Below are the code and all the weights of a small trained network. Each question names an input and a class and asks about switching units off, where a switched-off unit gives its printed mean instead of its output.

import numpy as np


def w(rows, s, z=0):
    codes = np.array(rows[::2]) - 128.0
    scale = np.full(codes.shape[1], s)
    scale[-1] = z or s
    return codes * scale


def f(y):
    return np.maximum(y, 0)


def log_softmax(a):
    a = a - a.max(-1, keepdims=True)
    return a - np.log(np.exp(a).sum(-1, keepdims=True))


def net(x, mask):
    res = np.array(x, float).reshape(1, 7) / 4 @ E
    y = f(res @ A[0][:, :-1].T + A[0][:, -1])
    res = res + np.where(mask, y, B[0][:, -1]) @ B[0][:, :-1]
    return log_softmax(res[-1] @ U[:, :-1].T + U[:, -1])


A, B = {}, {}
E = w([
[137,183,2],'x0',
[89,112,97],'x1',
[140,133,138],'x2',
[121,123,126],'x3',
[211,59,168],'x4',
[170,140,159],'x5',
[138,130,138],'x6',
],0.0076)
A[0] = w([
[100,28,66,248],'neuron 0',
[192,79,191,1],'neuron 1',
[94,109,106,212],'neuron 2',
[196,212,54,109],'neuron 3',
[223,228,227,43],'neuron 4',
[201,40,44,69],'neuron 5',
[47,98,56,176],'neuron 6',
[98,185,66,57],'neuron 7',
[171,63,115,153],'neuron 8',
[136,79,156,43],'neuron 9',
[99,212,71,116],'neuron 10',
[142,110,55,119],'neuron 11',
[154,122,214,123],'neuron 12',
[97,111,191,139],'neuron 13',
[14,254,123,85],'neuron 14',
[136,203,187,136],'neuron 15',
[177,125,37,3],'neuron 16',
],0.011,0.003)
B[0] = w([
[230,228,137,195],'neuron 0',
[120,137,102,189],'neuron 1',
[214,159,116,176],'neuron 2',
[67,69,122,224],'neuron 3',
[101,183,175,192],'neuron 4',
[57,89,172,177],'neuron 5',
[186,119,148,217],'neuron 6',
[104,78,182,205],'neuron 7',
[43,254,194,176],'neuron 8',
[92,82,124,156],'neuron 9',
[128,87,162,228],'neuron 10',
[127,74,120,181],'neuron 11',
[78,91,30,199],'neuron 12',
[122,86,54,183],'neuron 13',
[124,161,240,254],'neuron 14',
[186,54,59,168],'neuron 15',
[55,89,28,179],'neuron 16',
],0.0057,0.007)
U = w([
[3,4,59,120],'0',
[61,94,170,59],'1',
[194,122,114,239],'2',
[159,133,97,183],'3',
[111,126,73,8],'4',
],0.0078,0.0016)

Each question gives the input, the list of numbers given to net, and the class t.
The units are the neurons (one row each of A and B). Each row of codes is followed by its name. A weight is (code - 128) times the scale printed after its matrix; where a second scale follows, it is the last column's (A, B and U).
mask holds one flag per neuron, in row order. A switched-off neuron (its flag False) gives its mean, the last column of its row in B, instead of its output. The means were averaged over made-up inputs and are rounded, as every weight is.
A unit's drop is (log p(t) with every unit on - log p(t) with that unit switched off) / (log p(t) with every unit on - log p(t) with every unit switched off).
The circuit of an input: a set's keep is (log p(t) with only the set's units on - log p(t) with every unit switched off) / (log p(t) with every unit on - log p(t) with every unit switched off). Starting from the 12 units with the biggest drops (on a tie, the unit counted first), units are removed one at a time, each time the one whose removal leaves the highest keep (on an exact tie, the one counted first), for as long as the keep stays at least 0.8.
units of the circuit, in order: the units of the circuit, biggest drop first
unit that matters most: the unit with the biggest drop
top k neurons: the k neurons with the biggest drops, biggest first
drop when u is switched off: that unit's drop, to one decimal
input [-8,-1,6,2,5,0,1], class 0: units of the circuit, in order	[neuron 12; neuron 13]
input [0,7,4,2,-8,-8,-2], class 1: units of the circuit, in order	[neuron 14]
input [4,8,0,-2,-1,-3,-4], class 2: units of the circuit, in order	[neuron 0; neuron 6]
input [6,-6,4,-8,0,-6,1], class 0: units of the circuit, in order	[neuron 3; neuron 16]
input [3,8,0,1,-2,2,-6], class 2: top 2 neurons	[neuron 0; neuron 6]
input [5,-8,5,3,8,0,-1], class 1: units of the circuit, in order	[neuron 5; neuron 8]
input [4,6,1,0,-7,2,7], class 1: units of the circuit, in order	[neuron 14; neuron 7]
input [7,-4,1,2,-1,2,2], class 0: top 2 neurons	[neuron 3; neuron 16]
input [5,1,-3,-8,5,4,-2], class 0: top 4 neurons	[neuron 5; neuron 16; neuron 3; neuron 14]
input [-8,-5,-8,-2,6,-2,0], class 0: top 2 neurons	[neuron 12; neuron 13]
input [-7,-1,2,-5,5,6,-6], class 0: drop when neuron 13 is switched off	0.2
input [3,-7,0,8,8,7,0], class 1: drop when neuron 4 is switched off	0.3
input [6,1,3,7,1,7,-1], class 0: drop when neuron 3 is switched off	0.3
input [-8,1,6,-1,8,-1,-1], class 0: drop when neuron 11 is switched off	0.0
input [0,6,-7,0,6,-5,-5], class 3: unit that matters most	neuron 0
